Each row was made from one path, in order. Every step used is in the known rows, and no mark comes twice. Write each row's path.
Each row is shifted at random along 8 fixed directions that mean nothing.
Known rows
gedukuf mubu vezav ribu: [  38   42   98  -33  -76 -111   86  -35   -9  -39  169   78   16  200
  -28  -81 -111 -199   11   90  -76 -235  -79 -138  120   39   58  -50
  -73   52  -33  -23  -73 -161 -148   54  209   38 -211    9  167   15
  -88   56   88  -26  -29   12  112   15  -29   63  103   65  -34  352
 -146   80  203   59   98  -63  436 -125 -266]
toko guruti vezav ribu niso vepo gedukuf: [  83  -19  -76  194   -8  -33 -239   26   62   89 -364   11   -7 -315
   60 -176  122   67  190  -89  -53  102 -281  100   79 -161  -42   86
   28  140  -31   50   87   96   10  -36   68 -161   83 -163  -82    4
  117   99   28   69   18  275  -60 -247  235   34   97   39 -101 -165
   65 -357  -27   61  -79 -108  -77   26  264]
vepo gedukuf mubu vezav ribu niso sepiv kivev: [  36  -79   61   -2 -128  126  -98  200   54 -156   66  244 -268  227
  242  -15 -198  -56  -24   79  -90   24   12    3   87  236  -40   32
  174  -36 -194  -56  108  113   19   72  -31  -72  -55 -139  -81  171
   21  -15   61  -32 -449   72  168  238   58 -218   -8   27  -57 -222
    4  -92 -117  -26  214  -44  258  202  -16]
vepo sepiv kivev mubu vezav: [-133   12  -25  103 -164   16  -60  224 -257 -110  173 -135 -134  532
  -26  -59  -49  -82 -244  145   70  -76   64 -133  187 -168  130  262
   60  -70   29   -8 -164  222 -127 -111  211   65 -228  -55   63 -241
  -89 -221   -3   28 -277  180  -66  101  -59   19  247  314   22  -67
  -69 -157 -167  -76 -128  -93  -43  -25 -173]
guruti ribu niso toko mubu: [-163   82   67   12  170  -92  -69 -122   66  -73 -278  -60   32   25
  126  -54  179  164  123  -31 -116  289 -112  -82   -8  -55  -21  180
  -41  131  -25  111 -181  -26  -55 -125   88   78  253  105   94  -16
  -35   53  128  -29  173  145 -401 -107   -7  -11   82  -95   32   66
   34   -1  -52 -136  -80    3  -40 -158   55]
sepiv niso toko guruti vezav: [  23 -101  -43  214   25   -3   15  -58  -39 -155 -115 -123  -54 -335
    8  -22   49   69   88  -86   20   -3  -35   86  -97 -140   73   74
  -15  104 -213  129   63 -165 -244  -74  -65   67  213   12 -181   52
   68  -27   -9 -155  172   62  -74 -233  -38 -137   61 -151 -156 -167
   38 -263 -133  132 -220   11  -90 -167  264]
mubu vezav guruti ribu niso sepiv gedukuf: [   2 -198   49  258 -105 -189   23  -45  -42  149   45  160 -127 -290
   24 -115 -122  225  395  137 -254 -226  -36  274   13 -153  130   26
 -125  259 -190  -49   85  -84  -27    7  -26   75   20  -68 -457   83
  277  196 -293 -235   23   49   58  -25  141   86  -74 -167 -306  185
  159   17 -362  194  -49  245  309 -283  131]
vepo sepiv gedukuf mubu vezav guruti ribu niso toko: [ 166    1  -59  115  -72  -15 -161   51   51  193 -162    6  -51  -50
  -86  -39 -320  135  159  152 -114 -189  105  155  -19 -119    5 -234
   10   31 -148   65   44  250   20  120   61 -105   28   62 -200 -105
  193  257  -32  -34   80   13  290  -10   49 -233   51  107   42 -212
  -20   83 -152   82   36  110  349  -47  -17]
kivev gedukuf mubu vezav guruti ribu niso sepiv: [ 250   98   52 -166  134  -48   29   96  131  -75  183   99 -121  -56
   71   76 -205 -262   44  127   12  -60  173  -97  -74  219 -228 -173
  116  -22 -172  -20    7  -99  -67  122   27  -80  129   15  -26  129
 -102    9  179    9 -153  -55 -101   82 -132  -12    7 -139   71   82
  -65  168   63   84  135   -4  301  145 -161]
sepiv kivev gedukuf mubu vezav guruti ribu niso: [-115  -63  -48  225 -136 -267  164    0 -172  -47  271   18  -60  -79
 -173  140  -99  115  -56  172  102 -254  224  161  -28    8  171  101
  -18  -52  -59   68  -52   -6 -225  238 -167  128 -397   66 -299  -23
  100 -127  -98 -276  111  127  370   51 -138 -170  -16 -133  -42   88
  -92  123 -186   84  -96  216  412 -209  -87]
vezav ribu niso sepiv kivev vepo: [ 131 -125  -89   10   50   -4 -217  132  -22  171  -56 -139 -186 -170
   20  -18 -113   25   90   78   88 -195  182  188   17 -262 -109 -121
  -97   38  -40 -225  174  291  199   17 -215 -145  545 -112 -309 -244
   81   48  -41   67  -17  -49  -27  105   -4  134   79   35  -42   95
  190   53 -196  193   18 -105    6  -73  198]
niso sepiv kivev vepo: [  -7  -70   59   86 -112  -14  143   44  -32 -138  340  -14 -279   53
  299   -4    2 -118   44   91   29 -272   -1  111  -24   39    3   22
   55   32   46 -211   19  -33 -126 -103 -290  146  117  -65 -260  202
   -7  -76  -32 -171 -162   13 -122  231  -51  142  -63 -265  -59  114
 -100 -146 -314  131   17  192 -173   81   61]
vepo niso toko guruti ribu vezav mubu: [   3  141    6   45  169 -104  -78 -107   10  -54 -281 -125  139 -267
  -55  -14  -44   51  -42  -84  -60  175 -145  -39   -6  -16    7   89
   72   -2 -167  181 -172  -73 -237  -56  101  -96  114   88  155 -103
  -12   74  121   48  280  160 -222 -238  -35 -154  171    9   64 -170
  -38 -198  117 -125 -233  -59   49 -140  -21]
vepo sepiv kivev gedukuf mubu vezav guruti ribu niso toko: [ -16   65  -37  189  -91 -201  -47   85 -153  192  136  -16 -107  238
   32  -37  -85   26   97  140  -56 -356  -41   83 -124 -150  -34   32
   36   67  -45  -43 -142  207 -160  -64   15  154   -7   98 -271 -165
  117   44  -40 -126   27   80   11   70   19  -38   68  175   28 -105
   -1   20 -338   62 -124  194  115   54  -75]
niso sepiv kivev vepo gedukuf mubu: [  51 -148   19  112 -163  123 -123  189 -134  -87  183 -149 -223  348
  163  -39  -81  -27 -131   36  131 -274   14  152  109 -100   97   56
    8   19   54 -161   16  322    7 -140  -57   30  159 -116 -139  -72
   12  -41  -63  -13 -384  -20   46  209  -26   33  117  150   15  -80
   -4 -270 -387   94  -40   26  -88  131 -117]
guruti ribu vezav gedukuf mubu: [ -64  144   26  -47  179 -134  -31   13 -112  110   44  -76  141    6
  -51   59    0   42 -198 -103   67  -42  -54  -76 -103  140  -61  199
  -26  -70  -48   18 -156   36 -103    1  109   17  155   49  140 -237
  -82  -78   34  154 -111  -98  -65  -39 -109  -36   64  224  106  -19
  120   15   70 -207 -204  -34  141   93 -314]
ribu niso vepo sepiv mubu vezav: [ 254  -68  -92  -24  -80  207    1  156   -2 -204  309 -170 -253  -45
  114   -1 -108 -298 -100  -11  198  -20  256   28  120  -27  -80  -79
  -40   85   -5 -185  109   81 -186  154   74  -42  200 -108  -87   10
 -166 -107  108   -4 -128   33  -18   48 -129  -63   68   -6    1   -3
 -135   -5  -86  299  104  -82  -17   54    1]
kivev vepo niso toko guruti ribu: [  55  -95   57  155   71 -147   62 -153  100   10 -214  274   34 -334
    2   64  -55  241  239  104 -195 -342 -183  196 -306  -41  139   -9
   68   26 -208  235   -9  -49 -183 -272 -237  122   23  147 -353    4
  320  171  -89 -202  176   43  -17  -49   27 -112  -70 -133 -120 -215
   97  -95 -341 -106  -37  336   69 -153  179]
niso toko mubu vezav: [ -17 -192  -18  101    9  163  -18  -26  123 -211 -218  190   40 -108
   25   34 -166  396 -106   16  -95  -11  206  123    7  -27  170  -31
   50  -98 -363  119  233   44    4   99  -29  -86  126   -1 -147   15
  206    1 -173 -150 -121    9  399   43   -3 -356  -81 -126 -177 -476
  121   86   86 -136  -20   60  238 -226    1]
vepo gedukuf mubu vezav ribu: [ -34  -81   73  159 -207  -96    5  -17  -80   17   27  148   36  241
  -52 -122 -123   53   35  108 -132 -279 -193   26  171  -59  235   70
  -51   45  -30   62  -49   55  -96    7  206   26 -414  -34   41  -19
  103   94  -80  -76 -122  109  287   30   94  -29   88  176 -119  154
  -84  -73    4  -20    2   60  413 -173 -220]
gedukuf mubu vezav ribu niso vepo: [  -1   50  -48  114   -2 -195   43   31  -48  -24  217  -45  -67   83
   25   -1   87 -112  -93  -15   64 -173    9   11   22  -65   -9   48
  -24   70   56 -116  -21  -13 -123  136   -3   64   22  -25  -62  -58
  -68  -99   64  -77   62   87  -20  -16   28   99   25 -102    3  227
 -101    7   -3  114   -8    6  146   -1  -54]
toko ribu niso vepo gedukuf mubu vezav guruti: [ 162  392  -13  -52   75   11   52   80   30   78  301  143   98  284
 -118   -6  -61 -194 -111  127  -72   16 -145 -116 -110  172 -179 -158
  349  -48   49  -39 -105  -24  146   30  105  -11 -359  116   67    9
  -42  106  180   81 -143   99   89   23   49  -89   -8   41  232 -263
 -212   88  130  -45   82   76  229  245 -408]
gedukuf mubu vezav ribu niso sepiv kivev: [ 162   59  -26 -131   34   62   -9  182   17 -106  294   11 -165   33
  -35  117 -255 -172 -116   84   88   58  302   17  -50  170 -129 -204
  115  -70 -133 -169  124   68   76  186  -89  -65  241   -2  -74  -59
  -62   -3  104   23 -207 -127  190  234 -149 -167   24  -23  109  -63
    9  203  -27  124  189  -59  316   66 -135]
toko guruti vezav gedukuf: [  96  314   76  -72  139 -100   45 -173  141  260  -67  121  307 -377
 -199 -160  -43  141  163   58 -331  171 -296   21 -183  -28  -20 -274
  -46   48  -98  -24   36  -78   99 -134  159   -1  102   78  144  -76
  162  456  -66  201   88  -89    4 -118   94  186  105   75   89   65
   72   46  181  -63  -36   99  247 -162 -244]
gedukuf mubu vezav guruti ribu niso: [  36   -4  -38  -45   73  -30 -130   57   83   46 -186  164   -2  -47
  -37   42 -148    6  -12   49  -23  -18  169 -104   44   76 -123   18
  -13  -46 -237  123   41  -14  -31  202   92 -159 -160  -52   -2   -2
  -22  -52  108   11    9   56  149 -115   -6 -151   20   53  -49 -102
   38  159  261  -26   96 -197  420   41   25]
vepo sepiv gedukuf mubu vezav ribu niso toko: [  92  -23   -1  140 -162  -61   59    3   35  -50   91   32 -146   43
   25   26 -268   22   69  167  -66 -200   90  147   26   70  123 -183
   93  -28  -37   66   15  140  -98  216  -68   -1 -172  112 -151  101
  129  156   27 -169   66   88  345  151   -9 -320  -37 -116   60  -54
 -248   78 -214   62  103  254  323  -36  -72]
vezav ribu niso sepiv gedukuf: [ -58 -158   53  104   12 -181 -113   75 -133   16  -71 -150 -142  -32
  -42   26  -21   98  117   68   17   56   61   89   57 -118   94  216
  -70  151  -11   59  -75   77  164  -18   -5   13  388   -8 -191 -159
   90  -32  -38   -4  -49   83 -219   26  -18   48   80  -41  -75  311
  187  -45 -410   -2  -86  -22   62 -188   49]
vepo gedukuf mubu vezav ribu niso: [  91   29  -90  -23  -42  -14   -5  108  -43  -88  176   35  -61   92
  -22   88  -66 -208 -123   23  183   -4  154  -76  100  147  -90   20
  109 -101   28    7  -10  103  -65  274   51  -87 -331    2   44   26
 -112 -168  181  -19  -56   71  230   50  -72 -233  -26   51   73 -108
 -187  161  156   43   76  -49  182  135 -120]
vepo niso sepiv gedukuf: [ 235   28  119  -86  -41   80   46   54   52 -104  234  -39 -190  -40
  119  -10 -187 -215  135   91  -88   34  -63   70  -17   69   -8 -214
   63  112   21  -82  -34    4   24 -109  -25   35  212   23  -49  145
    9  201   50   29 -183  -62 -140  184  -17   35   12  -98   61  199
  -71 -121 -326  129  184  160  -53   -1  -98]
guruti ribu niso sepiv gedukuf: [  33   61  -38   -2  -21  -27  -51  138   35  -69   14  -92 -247 -134
  145   52  -20 -124  120   75  100  224  110  -42   66  201 -167   92
  214  -46   93   36  -56   43   19   81 -100  -85   58  -36  -81  162
 -108 -123  144  -10 -101   59 -122   30  -33 -165  -62 -197  103 -156
 -135  -49 -154  -16   24   66 -209  191  164]
ribu niso toko mubu vezav: [-116  224   53   79   -3   12   33 -145  142    5  -60   89   44  173
  100 -234   80  215  103  141 -374  249 -136  -44  168 -138   99  -87
   16   84    4  -33  -51   40   72  -35  216   53 -369   63  159   96
   29  280  -11  -50  130  154   -1  -51  148   -5   76 -109   13   17
 -218   45  114  -40   46  108  197 -274  -64]
kivev gedukuf mubu vezav: [  -2  185  -38    8 -133   31  -77  168  -41   43  118  -66  -50  455
  -41 -116  -47  -65 -229  181   -2 -132   59 -181  250  -68   19  -11
  134 -182  102  -17  -61  237   63   17  263  -79 -475  -48  225 -136
 -136  -70   30  117 -253   28  286    9   28  -60  177  244  137 -163
 -250  -48  176  -83  -17  -92  105   69 -257]
niso toko guruti ribu vezav: [  73  183  -38   67  311 -135  -30  -61  -12  265 -110   93  133 -420
  -48  -16   86  120  251 -132 -135  -98 -176   75 -350   68 -203   84
  152  109 -160    5  -69 -173  -50 -206    7   82  187  138 -229 -207
  146  109  -76    8  111 -103 -156 -223   31  -92  -66   98  -53 -476
  283   -5 -174  -64 -242  156  -47   69   71]
niso sepiv kivev vezav: [  61  160  -61  -28 -104  -82   59  161  -36  -24  276  -90  -86   96
 -122   36 -165 -122  -97  155   87   64  160  108  -41   14  -14 -177
  158 -166  141 -141   10   76   24   97   23   33    2   61  -38 -143
  -67   51   62   -7 -111 -111  144  213  -93   47   89   16  194  -92
  -81   24 -106  123  -12  160  -55   -7 -135]
kivev niso toko ribu vezav mubu: [ -95   29    2  134  131  -75  -59  -82  -85  -31 -198  -83   62 -124
  -29  -90  -14  187  -54  -46  -81  -53 -147   71   72 -116   76  135
  101  -23 -177   48  -63  -12 -161  -33  -48 -128  181   67   -5  -82
   -1   50  -24  -55  185  234 -178 -131   55 -107   88  -22  -52 -227
  -17 -119   49  -91 -341   16    2 -179   -3]
sepiv gedukuf mubu vezav: [ 173  -51  -80   25 -139  101   89  147  -58  -48  423   36 -108   -2
  -75   51 -213  -79 -108   33  115 -341  288  114   13   89   -6 -204
   78  -78  -82 -181  178   35  -59  189   -7   12 -115  -23 -193  -31
   22  -57 -147 -101 -273 -233  577  137  -64 -238  -97   44  -17 -343
  -58  178  -24  172   60  141  176   87 -235]
niso sepiv kivev vepo gedukuf mubu vezav guruti: [ 131   85  121   36  -60    7   73  115  -42   24  311  184   35  321
 -120   75 -364   83 -145  215 -150 -296   36  110 -169   57  117 -158
  145  -48 -170  -49  -25  116  195  -63    6  107 -110   74 -174  -81
  251  147 -103    5 -429 -115  281  309  -49   18   36   75   36  -60
   96   24 -272  -77   64  195  466  -12 -517]
sepiv kivev mubu vezav ribu: [-141   27   37  125 -181 -198   96   70 -131  -62  141   41  -80  270
    1  -59  -96  -97  -33  154  -63 -286  -79  -98  130    6  102  150
   71  -64  -19   -4 -114  -92 -225   35   71   69 -267  -24   -8  -29
  -41 -129    8 -130 -112  123   68   78   30   41  102   58  -83   93
 -125  -18   27  -45  -57   40  288  -87 -136]
toko niso vepo sepiv: [  59 -129   68   -1   54   55  -40  -13  -31 -169   23  108 -101   -5
  122  -32  133  -46   85  -41  -25   42 -117   93  -51  -69   50  102
  -83  228  -76  -43    3  -13 -113 -261 -101   55  367  -46 -107   16
   60   46    0    7  -86  228 -365  122   60  179   32  -64  -55  244
  110 -217 -331   60   81  -24 -216  124   81]
vezav ribu niso vepo sepiv kivev mubu: [-174  168 -132  178   25 -243  -99  295 -351   83  138 -276  -61  418
 -167  159   12  -10 -307   45  225  -67   36   11 -148 -121  -21  326
  233 -135  179   -2 -268  399   22  -70 -111  105  268   97 -160 -463
   32 -304   37   56 -148  149 -243  204  -25   37  138  257  210 -179
   93  -69 -469 -205 -253   82 -259  197 -123]
ribu vezav gedukuf mubu: [-245    4  121  147   30 -187  233 -108 -157 -181  218  -18  110   99
  -34  157  -21  232 -364  -25   16  -45   -2   70  -57  228  315  300
  -18 -110  -68  154 -159  -69 -179  123  -62  165 -213  114   65    5
   41 -113  -81 -102  -67   68  130   98 -165 -160  -20 -109   26  167
  -56  -73 -144 -264 -207  184  342 -111 -380]
gedukuf mubu vezav ribu niso: [ -34  131 -138   75   22 -167  -32   86 -124  237  200   35   -1  133
  -63  -34   41  -73   -9   15   11 -177   54  -32   31  -75 -147   33
   34  -10   46 -150  -10  127   19  137   76    3 -217   16  -78 -169
  -38  -73  -21  -40   89  -32  151  -14   98   -7  -41  167   -9  -95
  -50  279  116   87  -33    0  132   88  -27]

Which path is each row?
[  -6 -139  -23  365 -275 -126   88  -18 -116   -5  194 -109 -137  -68
  -85  -13 -178  171   38  112    6 -286   -7  415   96  -97  351 -107
  -42   74  129  -25   48  247 -107  189 -228   55 -154   17 -301   67
  248  207 -219 -245  104  178  449  178   75 -154  -31 -182   -1  203
 -231 -131 -490  179   19  371  233 -173   -8] -> vezav ribu niso vepo sepiv gedukuf mubu
[ 123  122  -83  -70  -72   27  -63  186  -28   51  264   62 -166  196
   87   12  -72 -268  -74   81  122 -190   92  -76   69  100 -218  -64
  145 -105   83 -187    1  207   23  155  -27  -54 -281  -51  -43  -34
 -102 -122  180   61 -224    1  225  156  -12  -98    1  140  110 -171
 -152  125   75   72  145  -36   71  266 -139] -> sepiv kivev vepo gedukuf mubu vezav ribu niso
[  50   18 -156  147  -59  -62 -172  227  -86   88  -42 -236 -133 -131
 -126   51 -265  123 -127   94  165 -118  250  211   67  -60   -3 -113
  119 -203  -31  -34  158  373   85  220 -156 -227  253  -62 -160 -208
   65  -12  -99   23 -138  -23  459  114   -4 -209  103  109   98 -286
    8  -37 -132   65 -103   13  162   28   39] -> guruti vezav ribu niso sepiv kivev gedukuf mubu
[  83 -229  -97  243 -105  -48  -25   70 -143 -108  133 -126 -207  -10
   39   15   10  -58   -3   77  204 -398  202  117   78 -185   84  101
   12   62  -88   12   52  112 -155   32 -108   33   33   26 -359  -73
   75 -143   -9 -237  137  178  149  -47  -99 -244   19  -88 -105 -198
 -148   -9 -284  186 -110   15    5  -38  131] -> kivev vepo sepiv gedukuf mubu vezav ribu niso toko guruti
[ -66  -75   44  110 -135 -176  -99  207 -125  -70   38  -18 -194  369
   49   29  -73  -88 -145   46   98 -221  -27   25   61   27   87  234
   54  -17   74   82 -142  150  -80   63   95   61   51  -15  -60 -137
    5 -129   97   -2 -287  165   23  166   26  -16  109  127   51  113
   -2 -199 -340  -81   12   23  -10  158 -153] -> kivev vezav ribu niso vepo sepiv gedukuf mubu
[ -80  134  -40  129  -54  -36   26   59 -167  -69  252 -102  -52  109
   36  -40   92 -110  -44   27   93  186  -52  -37    8 -111  -44  178
   26  137   69 -116 -178   64 -148  -48    7  143  -12   -5  -70  -17
  -28  -96   75  -51   30  305 -160   59  -59   41   67  -48   46  107
  -84  -95 -116   64  -53    9 -141  -70  -59] -> toko mubu vezav guruti ribu niso vepo sepiv kivev
[-242   29   56   54  -66 -238  -15  110  -16  -51  -52  175  -31  234
  -39  115 -154  276 -249  168  -70   51   53   68  -69  178  169  192
   92 -263  -93  162  -51  185  -50   97  -18   41  -43   38   -5 -132
   59  -29    7  -30 -246    4  147  223  -37 -113   72   56  119  -89
   55   -3 -138 -302  -50  154  287   19 -188] -> guruti ribu niso sepiv kivev vezav gedukuf mubu
[  73   44  -49    3   93  -66 -167   57  130  129 -260  133  -14   39
   59   22 -170   73   53   32 -107 -171   97  -54  -97   25 -180  -74
   61  -38 -272   93   40   37  -31  110   73 -107  135   32  -97  -61
   41   29  100  -25   37  -51   62 -103   58 -171   -1   75  -14 -335
   83  147  139  -47   19  -76  345  142   42] -> gedukuf mubu vezav guruti ribu niso toko
[ -60  -83   46   68 -108   29 -116  165  -73 -201   -7   43 -183  276
  104   47 -107  -80 -191   56   85   16   51  -96   52   41   46  240
    8   33 -157   99  -94   81 -167   23   24   16    4 -108  -25   -2
  -21 -178  153    8 -236  302  -27   76  -88 -112  146   53   -3   83
   14 -254 -133  -73   87 -201  178   67  -44] -> gedukuf mubu vezav guruti ribu niso vepo sepiv kivev
[-114  -69  -63  264 -133 -140  -82  101 -163  166  139  -76 -165  192
  -17  -95  -79  214  -27  209  -61 -348   94  214  145 -328  179   57
  -66    6   32 -176   63  346  120  -19 -106   21  -73  -80 -286 -241
  143   38 -214 -100  -43   50  213  134   77  112  108   66  -89  118
   -2  -19 -297  108  -87   83  202 -220   45] -> gedukuf mubu vezav ribu niso sepiv kivev vepo
[ 171   74  -18   59 -154  -67   49  139  -99   13  331  -86 -108  105
 -106  -51 -252 -204   -6  167   44 -296  107   15  156  -69   21 -183
   97  -62   33 -165    5  134  -30   96   26  -62  -73   20  -42   -1
  -52   36    5  -63 -106  -62  242  167   -4    4   30   10   19   64
 -226  126    5  163   14   96  197  -92 -180] -> kivev niso sepiv gedukuf mubu vezav ribu
[ 247  120  -85  100 -132   57   -3   83   14   30  131   13   22  -43
 -160   16 -245 -105  -44   76   62 -151  -32   54  -40    1  -32 -226
  139  -64  -26    0    9  114 -131  137  -10  -58 -259  -20  -80   49
   45   62   77  -18  -79  -32  321   -2    2 -156   13  -13   84 -156
 -180  -92  102  106   13  126  208   28 -150] -> sepiv niso vepo gedukuf mubu vezav guruti ribu
[ 112  109  -77   63    9  -51   -5  130 -145  276  318  -64   49   97
  -92    2 -181  139 -165  136  -72 -304   25  151 -136 -261   20  -59
   -1  -86  -15 -208   29  416  135 -167   34   59  337   40 -227 -401
  142   63 -229   95 -206 -279   13  196   36  174   25  295   14 -151
  144  179 -227  -36 -170  231  -12  -69 -282] -> kivev vepo niso sepiv mubu vezav gedukuf
[  36  167  -83   34   34  -81 -124  144   52   61 -105  -79  -75    7
   40    7  -19  -89  -51   20   32   43   47 -138   21   14 -206  134
  107   -4  -18   23  -72    0  -22   93  102  -84  136  -76  -30  -79
 -116 -165  182   73  -59   74 -163 -150   48   26   72    3   37 -138
   -5  -43  103  -34  -27 -152  101  136   46] -> sepiv mubu vezav guruti ribu niso vepo
[   1  -33  -48   96  -77  -50 -113   93  -58  130  -70  110  -71   46
 -146  -68 -237  128   53  191 -152 -102   59  128   91 -161  112  -75
  -21  -23 -108  -13   66  288   34  114   23  -97 -174  -30 -142 -198
  177  159  -97    1  -28  151  224  126   90  -64  126  199  -49   24
   39  103 -145   28   81   32  377 -180   14] -> vepo sepiv kivev mubu vezav ribu niso
[ -30  156  -39   87  140 -235   94  -14 -110  -34  165  -45  117  127
 -259  142   67   28 -131   74   45  -22  131  -54 -194  -11   43   79
  145  -16  -66  124 -138  -57   24  -12   45  166  -48  265  -78 -256
   46  -63   95 -110  224   13   -3  -81 -147 -189   59  -23  115 -164
  -46  219 -122  -65 -137   54  262 -100 -179] -> gedukuf mubu vezav ribu niso toko guruti
[  28 -102   51  145 -107   22 -103  135  -41  -20   15  105 -100  263
   23  -22 -192   78 -133   81  -90 -184   56   36   75  -68  109   70
   -9   78 -213   56   18  110   66   87   99  -19  -58  -85 -145   -8
  161    0  -61  -15 -259  183  185   65   80  -66   54   38 -105   23
   57 -125 -172  -28   79  -85  339   23 -160] -> ribu niso vepo sepiv gedukuf mubu vezav guruti
[  21  119  -52 -118   92   39  -10  -42  190  -46  -66  158   26 -155
  245  -47   54   -6   -2  -25  -38  173   12 -165    0  142 -257  -32
   65 -106 -169  -61   78   -4 -169  131   36 -100  158  -22   87  156
 -124  -54  151    2   19    8  -46  -35    4 -169 -111 -124   26 -326
 -108  238  466 -114    7  -13  -11  125  -13] -> guruti ribu niso toko mubu vezav gedukuf
[  71   22   -9   34  -49 -123  128   74 -119  -70  345    2  -92   72
 -161  178 -197  -92 -129  204  149 -213  248   51  -13   88  103   -5
   85 -105   87   61 -103  178   11  206 -103   56 -329  131 -129  -87
   76  -93   70  -43  -68   78  307  236 -190 -186  -16  -55  127  178
 -181  196 -240  -28   80  198  213  -61 -290] -> kivev vepo sepiv gedukuf mubu vezav ribu niso
[ 203 -154  -42   74  -29   42 -161  167   38   88    5  214 -174   14
  141  -67 -141  -20   18   12  -31 -411  -29  145  -29  -81  -69  -93
   14   37 -179 -111  192  280  -60   47  -54 -105  223 -139 -262  -62
  168   47 -102   14 -276   99  179  155  148  -29  -22  128 -115 -113
  110  -55 -174   73  122   32   59  193   36] -> kivev gedukuf mubu vezav ribu niso vepo sepiv
[ 124  -65   11   57   -9  -44  -33  101  -80  -17  173   51  -46  -32
 -233   85 -189  127  -54  101   21 -153  166  170 -113  -67  170  -33
  -47   71  -72   30   -4  207    0   14   67   90   62   42 -192 -296
  188   74 -111   46 -242  -31  246  117 -109 -104   98  137   56   77
  158    4 -407    1   39  171  232 -164 -279] -> guruti ribu niso vepo sepiv gedukuf mubu vezav
[ 176  207  -63  -81  -14   -4   55   64  102  -40  135   91   24   25
 -193  163 -261  -68 -188  227   86   -1  225   -9   33  209    1 -234
  241 -293  106   99   -8  255  148  332  -68 -155 -588  110   88   -1
   19   20  206   78  -70   28  488  179 -117 -292  -10  -52  270 -114
 -317  223  139 -106  183  135  358   44 -297] -> kivev vepo gedukuf mubu vezav ribu niso
